Below is a small trained network, with its code and all its weights. Each question gives an input and a class and asks what happens when units are switched off, that is, made to give their printed mean instead of their output.

import numpy as np


def w(rows, s, z=0):
    codes = np.array(rows[::2]) - 128.0
    scale = np.full(codes.shape[1], s)
    scale[-1] = z or s
    return codes * scale


def norm(h):
    return h / np.sqrt((h * h).mean(-1, keepdims=True) + 1e-5)


def f(y):
    return y / 2 * (1 + np.tanh(0.7978845608 * (y + 0.044715 * y**3)))


def log_softmax(a):
    a = a - a.max(-1, keepdims=True)
    return a - np.log(np.exp(a).sum(-1, keepdims=True))


def net(x, mask):
    res = np.array(x, float).reshape(1, 3) / 4 @ E
    u = 0
    for l in range(4):
        y = f(norm(res) @ A[l][:, :-1].T + A[l][:, -1])
        res = res + np.where(mask[u : u + 5], y, B[l][:, -1]) @ B[l][:, :-1]
        u += 5
    return log_softmax(norm(res)[-1] @ U[:, :-1].T + U[:, -1])


A, B = {}, {}
E = w([
[201,170,147,141,115,87,146,199],'x0',
[158,70,106,67,114,214,185,171],'x1',
[254,73,110,108,112,116,90,103],'x2',
],0.0092)
A[0] = w([
[147,127,115,104,108,163,171,254,3],'0.n0',
[100,85,123,174,105,168,97,199,60],'0.n1',
[97,160,162,118,113,82,145,225,29],'0.n2',
[81,191,222,138,179,86,152,138,39],'0.n3',
[77,171,124,87,95,139,225,209,40],'0.n4',
],0.0069,0.0045)
B[0] = w([
[117,165,50,168,111,122,199,98,223],'0.n0',
[173,121,166,68,144,122,148,149,100],'0.n1',
[111,207,120,254,128,215,159,191,159],'0.n2',
[135,185,188,144,55,191,118,73,223],'0.n3',
[145,124,55,95,194,167,184,124,253],'0.n4',
],0.0092,0.0022)
A[1] = w([
[40,186,178,191,113,175,109,139,65],'1.n0',
[69,150,105,116,188,174,160,220,61],'1.n1',
[201,174,202,190,50,92,149,255,183],'1.n2',
[167,144,157,175,161,74,80,187,18],'1.n3',
[89,119,103,101,160,130,144,139,2],'1.n4',
],0.008,0.0026)
B[1] = w([
[203,63,243,160,136,141,177,64,233],'1.n0',
[142,143,100,167,255,108,97,132,197],'1.n1',
[132,195,133,71,135,91,119,242,253],'1.n2',
[57,103,87,46,233,33,130,69,169],'1.n3',
[133,132,133,24,162,140,106,158,133],'1.n4',
],0.0093,0.0053)
A[2] = w([
[88,96,154,143,111,67,119,58,93],'2.n0',
[122,134,31,186,158,88,52,100,89],'2.n1',
[146,133,255,215,196,151,86,145,32],'2.n2',
[36,122,175,130,200,183,153,101,6],'2.n3',
[193,241,187,83,102,160,194,190,49],'2.n4',
],0.0075,0.0022)
B[2] = w([
[176,115,135,182,126,187,157,95,216],'2.n0',
[86,176,26,144,73,123,2,134,181],'2.n1',
[119,94,125,68,41,124,65,181,239],'2.n2',
[72,128,160,132,90,49,105,162,252],'2.n3',
[168,104,77,198,70,132,172,182,245],'2.n4',
],0.0086,0.0036)
A[3] = w([
[94,203,108,17,197,43,100,136,12],'3.n0',
[76,138,116,60,188,92,139,116,3],'3.n1',
[128,211,137,168,100,106,61,69,122],'3.n2',
[22,125,108,157,255,157,170,199,131],'3.n3',
[162,67,48,35,115,179,153,166,69],'3.n4',
],0.0091,0.003)
B[3] = w([
[4,82,198,12,117,42,87,71,233],'3.n0',
[154,43,204,72,152,38,74,195,169],'3.n1',
[174,86,63,95,139,168,152,187,201],'3.n2',
[170,165,62,6,192,83,88,45,254],'3.n3',
[36,157,254,185,95,96,111,139,232],'3.n4',
],0.0085,0.0058)
U = w([
[80,65,213,161,77,189,108,64,88],'0',
[100,128,119,34,158,67,93,117,254],'1',
[164,171,162,183,72,113,169,219,136],'2',
[152,186,10,122,200,178,196,134,41],'3',
[172,98,4,156,101,172,67,81,85],'4',
],0.016,0.0029)

Each question gives the input, the list of numbers given to net, and the class t.
The units are the neurons (one row each of A and B). Each row of codes is followed by its name. A weight is (code - 128) times the scale printed after its matrix; where a second scale follows, it is the last column's (A, B and U).
mask holds one flag per neuron, layer by layer. A switched-off neuron (its flag False) gives its mean, the last column of its row in B, instead of its output. The means were averaged over made-up inputs and are rounded, as every weight is.
A unit's drop is (log p(t) with every unit on - log p(t) with that unit switched off) / (log p(t) with every unit on - log p(t) with every unit switched off).
The circuit of an input: a set's keep is (log p(t) with only the set's units on - log p(t) with every unit switched off) / (log p(t) with every unit on - log p(t) with every unit switched off). Starting from the 12 units with the biggest drops (on a tie, the unit counted first), units are removed one at a time, each time the one whose removal leaves the highest keep (on an exact tie, the one counted first), for as long as the keep stays at least 0.8.
circuit, biggest first: the units of the circuit, biggest drop first
most important unit: the unit with the biggest drop
k most important neurons: the k neurons with the biggest drops, biggest first
top k neurons in layer l: the k neurons of layer l with the biggest drops, biggest first
drop of u: that unit's drop, to one decimal
input [5,-7,-2], class 2: most important unit	0.n3
input [-6,-2,1], class 4: 2 most important neurons	[0.n3 1.n0]
input [-2,0,-7], class 0: 3 most important neurons	[1.n0 0.n3 2.n2]
input [1,-1,-8], class 2: 3 most important neurons	[0.n3 1.n0 0.n2]
input [-2,0,1], class 4: top 2 neurons in layer 1	[1.n2 1.n0]
input [-1,1,2], class 0: 2 most important neurons	[1.n1 1.n2]
input [3,2,-7], class 3: top 2 neurons in layer 0	[0.n4 0.n2]
input [6,-2,-6], class 2: 2 most important neurons	[0.n3 1.n0]
input [-8,0,7], class 4: 2 most important neurons	[1.n0 2.n1]
input [1,5,-3], class 3: 2 most important neurons	[0.n0 1.n3]
input [2,3,-5], class 3: 2 most important neurons	[0.n2 0.n4]
input [-6,0,-4], class 0: 2 most important neurons	[1.n0 0.n4]
input [1,3,-1], class 3: 2 most important neurons	[0.n0 1.n3]
input [-1,-3,-4], class 0: circuit, biggest first	[1.n0]
input [0,-7,7], class 4: top 3 neurons in layer 1	[1.n2 1.n4 1.n1]
input [4,-1,-4], class 2: drop of 1.n0	0.1
input [-3,1,3], class 0: drop of 1.n1	1.1
input [1,7,-8], class 3: drop of 2.n4	-0.1
